Here is a tiny trained network, its code and every weight. The questions are about switching its units off for an input and a class, where a switched-off unit gives its printed mean instead of its output.

import numpy as np


def w(rows, s, z=0):
    codes = np.array(rows[::2]) - 128.0
    scale = np.full(codes.shape[1], s)
    scale[-1] = z or s
    return codes * scale


def f(y):
    return np.maximum(y, 0)


def log_softmax(a):
    a = a - a.max(-1, keepdims=True)
    return a - np.log(np.exp(a).sum(-1, keepdims=True))


def net(x, mask):
    res = np.array(x, float).reshape(1, 6) / 4 @ E
    y = f(res @ A[0][:, :-1].T + A[0][:, -1])
    res = res + np.where(mask, y, B[0][:, -1]) @ B[0][:, :-1]
    return log_softmax(res[-1] @ U[:, :-1].T + U[:, -1])


A, B = {}, {}
E = w([
[252,76,199,96],'x0',
[127,128,128,128],'x1',
[224,96,44,254],'x2',
[130,129,127,129],'x3',
[119,112,39,48],'x4',
[23,12,116,140],'x5',
],0.0051)
A[0] = w([
[149,182,122,121,24],'N1',
[106,79,136,135,18],'N2',
[155,122,80,149,57],'N3',
[94,115,162,84,73],'N4',
[57,199,141,124,102],'N5',
[116,88,123,106,133],'N6',
[134,122,123,139,87],'N7',
[150,96,112,100,163],'N8',
[113,124,240,166,112],'N9',
[173,107,175,74,101],'N10',
[129,207,146,103,114],'N11',
[74,237,105,167,78],'N12',
[102,66,127,123,39],'N13',
[164,95,116,164,73],'N14',
[115,141,188,45,55],'N15',
[85,75,161,109,155],'N16',
[75,147,130,122,35],'N17',
[165,89,157,105,13],'N18',
[66,173,97,186,46],'N19',
[119,136,157,150,222],'N20',
[107,148,190,173,51],'N21',
[163,87,149,100,1],'N22',
[154,87,183,76,146],'N23',
[105,177,166,117,92],'N24',
[93,160,146,89,71],'N25',
[95,150,191,73,49],'N26',
[143,206,149,95,71],'N27',
[129,125,95,179,54],'N28',
[100,155,110,144,30],'N29',
[104,75,177,163,122],'N30',
[133,107,46,6,95],'N31',
[146,121,129,134,85],'N32',
[73,169,193,215,123],'N33',
[96,107,117,139,150],'N34',
[126,99,162,97,94],'N35',
[166,102,72,167,45],'N36',
[165,184,115,122,30],'N37',
[146,193,133,117,223],'N38',
[212,67,140,131,124],'N39',
[97,160,53,120,108],'N40',
],0.012,0.0058)
B[0] = w([
[123,45,31,169,138],'N1',
[134,38,27,178,135],'N2',
[214,142,138,158,152],'N3',
[202,132,160,157,169],'N4',
[123,104,174,116,203],'N5',
[90,126,104,162,167],'N6',
[142,126,136,145,129],'N7',
[68,186,156,132,182],'N8',
[231,182,26,64,201],'N9',
[101,74,117,65,188],'N10',
[85,91,52,154,190],'N11',
[119,31,131,63,208],'N12',
[163,29,3,167,149],'N13',
[207,114,170,141,161],'N14',
[203,121,207,180,188],'N15',
[65,74,66,179,209],'N16',
[152,102,138,124,149],'N17',
[168,30,122,53,139],'N18',
[161,5,112,54,178],'N19',
[32,214,214,138,230],'N20',
[216,158,65,85,153],'N21',
[145,14,110,33,135],'N22',
[57,99,148,96,208],'N23',
[166,133,127,155,166],'N24',
[183,135,184,149,165],'N25',
[224,116,220,168,181],'N26',
[120,60,30,177,175],'N27',
[205,107,176,138,152],'N28',
[128,62,127,73,133],'N29',
[88,91,57,169,180],'N30',
[246,221,26,65,214],'N31',
[159,103,134,128,133],'N32',
[207,179,60,52,219],'N33',
[58,127,122,154,178],'N34',
[126,116,150,134,155],'N35',
[245,151,191,170,169],'N36',
[162,41,13,154,151],'N37',
[13,108,100,199,255],'N38',
[88,59,99,62,219],'N39',
[107,114,154,71,185],'N40',
],0.019,0.0055)
U = w([
[153,58,183,31,58],'0',
[254,111,206,198,111],'1',
[154,136,135,114,253],'2',
[151,106,84,186,66],'3',
[207,198,95,57,85],'4',
[146,136,151,111,244],'5',
[106,201,206,120,100],'6',
[141,229,229,123,71],'7',
],0.01,0.015)

Each question gives the input, the list of numbers given to net, and the class t.
The units are the neurons (one row each of A and B). Each row of codes is followed by its name. A weight is (code - 128) times the scale printed after its matrix; where a second scale follows, it is the last column's (A, B and U).
mask holds one flag per neuron, in row order. A switched-off neuron (its flag False) gives its mean, the last column of its row in B, instead of its output. The means were averaged over made-up inputs and are rounded, as every weight is.
A unit's drop is (log p(t) with every unit on - log p(t) with that unit switched off) / (log p(t) with every unit on - log p(t) with every unit switched off).
The circuit of an input: a set's keep is (log p(t) with only the set's units on - log p(t) with every unit switched off) / (log p(t) with every unit on - log p(t) with every unit switched off). Starting from the 12 units with the biggest drops (on a tie, the unit counted first), units are removed one at a time, each time the one whose removal leaves the highest keep (on an exact tie, the one counted first), for as long as the keep stays at least 0.8.
units of the circuit, in order: the units of the circuit, biggest drop first
most important unit: the unit with the biggest drop
top k neurons: the k neurons with the biggest drops, biggest first
drop of u: that unit's drop, to one decimal
input [-8,-7,1,7,8,4], class 0: most important unit	N19
input [7,2,0,5,0,-3], class 0: units of the circuit, in order	[N39, N10]
input [-8,2,4,-2,-6,-4], class 0: top 2 neurons	[N12, N19]
input [-1,-2,0,2,4,2], class 4: top 2 neurons	[N31, N38]
input [1,-7,-2,2,-7,7], class 3: top 3 neurons	[N16, N30, N31]
input [-6,-1,3,-1,4,-5], class 0: units of the circuit, in order	[N12, N40]
input [-6,1,-5,6,-8,-1], class 4: top 2 neurons	[N33, N9]
input [1,-1,-2,-5,4,-6], class 3: top 3 neurons	[N27, N38, N11]
input [3,-4,7,7,-8,-7], class 4: top 3 neurons	[N9, N39, N33]
input [-5,-5,-3,-3,-4,1], class 0: top 4 neurons	[N12, N19, N31, N5]
input [-1,0,-2,-5,-6,4], class 4: units of the circuit, in order	[N9, N33]
input [-4,1,-4,6,5,-7], class 3: units of the circuit, in order	[N27, N11]
input [-3,-5,0,-6,-8,7], class 4: top 4 neurons	[N33, N9, N38, N21]
input [1,-5,-3,1,4,7], class 3: units of the circuit, in order	[N16, N13]
input [-1,-2,-7,1,-6,-8], class 3: units of the circuit, in order	[N27]
input [-7,-8,5,3,-8,-4], class 4: top 2 neurons	[N33, N21]
input [-1,-2,-8,6,-8,0], class 1: top 2 neurons	[N26, N15]
input [1,7,3,-6,-5,-7], class 3: units of the circuit, in order	[N38, N37]
input [-7,0,0,7,-5,-1], class 0: units of the circuit, in order	[N12, N19]
input [8,-8,5,8,1,5], class 0: top neuron	[N39]
input [-6,-8,-8,7,-3,-7], class 1: top 3 neurons	[N26, N15, N25]
input [-8,3,-7,-4,-2,7], class 0: top 3 neurons	[N19, N12, N5]
input [1,-1,-7,7,3,-3], class 1: units of the circuit, in order	[N15, N26]
input [1,-6,4,3,6,-3], class 4: top 2 neurons	[N31, N16]
input [0,7,1,5,-6,7], class 3: top 3 neurons	[N30, N16, N31]
input [-5,-7,7,2,2,4], class 1: units of the circuit, in order	[N36, N28]
input [3,5,5,5,8,-4], class 4: units of the circuit, in order	[N31]
input [-7,-6,4,7,3,-6], class 0: drop of N4	0.0
input [-2,1,6,4,-6,3], class 1: drop of N26	-0.2
